Below are the code and all the weights of a small trained network. Each question names an input and a class and asks about switching units off, where a switched-off unit gives its printed mean instead of its output.

import numpy as np


def w(rows, s, z=0):
    codes = np.array(rows[::2]) - 128.0
    scale = np.full(codes.shape[1], s)
    scale[-1] = z or s
    return codes * scale


def f(y):
    return np.maximum(y, 0)


def log_softmax(a):
    a = a - a.max(-1, keepdims=True)
    return a - np.log(np.exp(a).sum(-1, keepdims=True))


def net(x, mask):
    res = np.array(x, float).reshape(1, 7) / 4 @ E
    y = f(res @ A[0][:, :-1].T + A[0][:, -1])
    res = res + np.where(mask, y, B[0][:, -1]) @ B[0][:, :-1]
    return log_softmax(res[-1] @ U[:, :-1].T + U[:, -1])


A, B = {}, {}
E = w([
[126,127,133],'x0',
[129,125,128],'x1',
[129,126,125],'x2',
[234,136,206],'x3',
[193,219,6],'x4',
[124,125,123],'x5',
[96,254,172],'x6',
],0.0079)
A[0] = w([
[80,180,168,94],'n1',
[73,153,120,158],'n2',
[237,99,161,242],'n3',
[238,151,171,194],'n4',
[98,125,169,64],'n5',
[167,88,121,80],'n6',
[200,121,136,176],'n7',
[18,103,250,8],'n8',
[107,212,138,63],'n9',
[213,155,182,185],'n10',
[100,169,172,83],'n11',
[80,119,36,155],'n12',
[75,105,65,250],'n13',
[177,6,69,156],'n14',
[147,143,119,168],'n15',
[78,192,174,91],'n16',
[132,176,150,92],'n17',
[154,169,53,13],'n18',
[235,212,4,87],'n19',
[145,38,72,39],'n20',
[112,85,94,176],'n21',
],0.011,0.0025)
B[0] = w([
[161,141,129,176],'n1',
[102,164,111,163],'n2',
[77,172,120,203],'n3',
[90,150,139,208],'n4',
[153,100,119,155],'n5',
[148,145,126,150],'n6',
[76,170,163,171],'n7',
[153,52,127,225],'n8',
[182,99,96,179],'n9',
[30,137,110,200],'n10',
[168,118,60,167],'n11',
[82,139,145,184],'n12',
[80,182,152,184],'n13',
[157,179,50,202],'n14',
[117,108,165,151],'n15',
[187,168,84,184],'n16',
[180,131,123,162],'n17',
[131,70,216,177],'n18',
[119,2,172,251],'n19',
[186,167,76,174],'n20',
[135,153,129,161],'n21',
],0.0069,0.011)
U = w([
[128,134,132,255],'0',
[146,39,151,16],'1',
[134,150,128,207],'2',
[38,180,133,46],'3',
[255,188,95,88],'4',
[133,145,130,130],'5',
],0.012,0.0057)

Each question gives the input, the list of numbers given to net, and the class t.
The units are the neurons (one row each of A and B). Each row of codes is followed by its name. A weight is (code - 128) times the scale printed after its matrix; where a second scale follows, it is the last column's (A, B and U).
mask holds one flag per neuron, in row order. A switched-off neuron (its flag False) gives its mean, the last column of its row in B, instead of its output. The means were averaged over made-up inputs and are rounded, as every weight is.
A unit's drop is (log p(t) with every unit on - log p(t) with that unit switched off) / (log p(t) with every unit on - log p(t) with every unit switched off).
The circuit of an input: a set's keep is (log p(t) with only the set's units on - log p(t) with every unit switched off) / (log p(t) with every unit on - log p(t) with every unit switched off). Starting from the 12 units with the biggest drops (on a tie, the unit counted first), units are removed one at a time, each time the one whose removal leaves the highest keep (on an exact tie, the one counted first), for as long as the keep stays at least 0.8.
units of the circuit, in order: the units of the circuit, biggest drop first
k most important neurons: the k neurons with the biggest drops, biggest first
drop of u: that unit's drop, to one decimal
input [3,7,8,3,8,-1,-1], class 1: most important neuron => n19
input [-6,0,-7,-8,-6,-3,-7], class 3: 3 most important neurons => n13; n19; n12
input [3,1,-2,1,-2,3,-8], class 4: units of the circuit, in order => n14; n20
input [5,4,-7,-2,4,0,8], class 4: units of the circuit, in order => n16; n9
input [7,3,5,3,8,4,-8], class 1: 2 most important neurons => n19; n18
input [-1,8,-7,-4,-5,4,-7], class 2: units of the circuit, in order => n19; n14
input [-5,0,1,8,-7,0,3], class 3: 3 most important neurons => n10; n19; n3
input [5,0,2,6,2,-5,4], class 3: units of the circuit, in order => n10; n4
input [-2,-4,-4,-1,1,-3,-7], class 4: units of the circuit, in order => n14; n20
input [-1,-5,-8,0,3,-7,8], class 4: units of the circuit, in order => n16; n9
input [3,1,7,6,0,-6,-7], class 4: 3 most important neurons => n14; n20; n19
input [4,3,4,-6,-1,-3,-8], class 4: units of the circuit, in order => n20; n14
input [7,2,4,6,8,1,-2], class 1: 2 most important neurons => n19; n18
input [7,4,5,-3,-7,2,-7], class 0: units of the circuit, in order => n19
input [-6,-2,-1,0,3,0,-7], class 4: 2 most important neurons => n14; n20
input [1,-3,-5,1,7,-2,-7], class 1: 3 most important neurons => n19; n18; n16
input [-7,-6,-8,8,5,-1,5], class 3: 2 most important neurons => n10; n4
input [-6,-1,-4,5,7,-1,-1], class 1: drop of n19 => 0.7
input [-2,-1,-2,0,-1,3,-4], class 4: drop of n14 => 0.2
input [1,-3,-3,-4,-8,5,2], class 1: units of the circuit, in order => n8
input [-3,1,-2,1,4,-7,-2], class 1: drop of n19 => 0.9
